Below are the code and all the weights of a small trained network. Each question names an input and a class and asks about switching units off, where a switched-off unit gives its printed mean instead of its output.

import numpy as np


def w(rows, s, z=0):
    codes = np.array(rows[::2]) - 128.0
    scale = np.full(codes.shape[1], s)
    scale[-1] = z or s
    return codes * scale


def f(y):
    return np.maximum(y, 0)


def log_softmax(a):
    a = a - a.max(-1, keepdims=True)
    return a - np.log(np.exp(a).sum(-1, keepdims=True))


def net(x, mask):
    res = np.array(x, float).reshape(1, 3) / 4 @ E
    y = f(res @ A[0][:, :-1].T + A[0][:, -1])
    res = res + np.where(mask, y, B[0][:, -1]) @ B[0][:, :-1]
    return log_softmax(res[-1] @ U[:, :-1].T + U[:, -1])


A, B = {}, {}
E = w([
[110,109,110,101],'x0',
[206,101,2,166],'x1',
[56,233,52,166],'x2',
],0.0087)
A[0] = w([
[127,125,122,109,76],'neuron 0',
[199,121,31,149,70],'neuron 1',
[155,64,149,129,136],'neuron 2',
[236,102,38,146,30],'neuron 3',
[254,86,33,150,35],'neuron 4',
[196,90,173,93,151],'neuron 5',
[187,63,174,111,145],'neuron 6',
[69,162,234,81,71],'neuron 7',
[173,56,171,124,142],'neuron 8',
[109,135,124,77,158],'neuron 9',
[169,52,160,89,254],'neuron 10',
[71,203,90,137,209],'neuron 11',
[54,221,76,133,236],'neuron 12',
[178,70,169,115,142],'neuron 13',
[139,166,118,98,4],'neuron 14',
],0.0082,0.0008)
B[0] = w([
[132,134,127,127,130],'neuron 0',
[84,160,224,96,228],'neuron 1',
[145,111,128,159,188],'neuron 2',
[64,192,203,77,239],'neuron 3',
[66,208,183,37,255],'neuron 4',
[174,102,56,177,208],'neuron 5',
[196,79,80,190,217],'neuron 6',
[49,184,220,55,241],'neuron 7',
[156,91,81,169,211],'neuron 8',
[145,135,144,128,150],'neuron 9',
[151,115,75,143,222],'neuron 10',
[176,83,82,186,228],'neuron 11',
[205,37,2,203,255],'neuron 12',
[165,61,90,178,205],'neuron 13',
[143,125,118,124,139],'neuron 14',
],0.0075,0.0066)
U = w([
[246,92,8,219,253],'0',
[21,181,254,56,3],'1',
],0.0087,0.00051)

Each question gives the input, the list of numbers given to net, and the class t.
The units are the neurons (one row each of A and B). Each row of codes is followed by its name. A weight is (code - 128) times the scale printed after its matrix; where a second scale follows, it is the last column's (A, B and U).
mask holds one flag per neuron, in row order. A switched-off neuron (its flag False) gives its mean, the last column of its row in B, instead of its output. The means were averaged over made-up inputs and are rounded, as every weight is.
A unit's drop is (log p(t) with every unit on - log p(t) with that unit switched off) / (log p(t) with every unit on - log p(t) with every unit switched off).
The circuit of an input: a set's keep is (log p(t) with only the set's units on - log p(t) with every unit switched off) / (log p(t) with every unit on - log p(t) with every unit switched off). Starting from the 12 units with the biggest drops (on a tie, the unit counted first), units are removed one at a time, each time the one whose removal leaves the highest keep (on an exact tie, the one counted first), for as long as the keep stays at least 0.8.
units of the circuit, in order: the units of the circuit, biggest drop first
top k neurons: the k neurons with the biggest drops, biggest first
drop of u: that unit's drop, to one decimal
input [7,8,-6], class 1: units of the circuit, in order : [neuron 4]
input [7,-4,4], class 0: top 3 neurons : [neuron 12; neuron 4; neuron 3]
input [7,-3,-3], class 0: top 3 neurons : [neuron 4; neuron 3; neuron 1]
input [0,-4,4], class 0: top 4 neurons : [neuron 12; neuron 4; neuron 3; neuron 1]
input [3,-4,5], class 0: top 2 neurons : [neuron 12; neuron 4]
input [4,6,-5], class 1: top 2 neurons : [neuron 4; neuron 3]
input [4,-6,6], class 0: drop of neuron 11 : 0.4
input [5,8,7], class 1: drop of neuron 1 : 0.5
input [1,-5,7], class 0: drop of neuron 12 : 0.7
input [7,6,4], class 1: drop of neuron 4 : 0.1
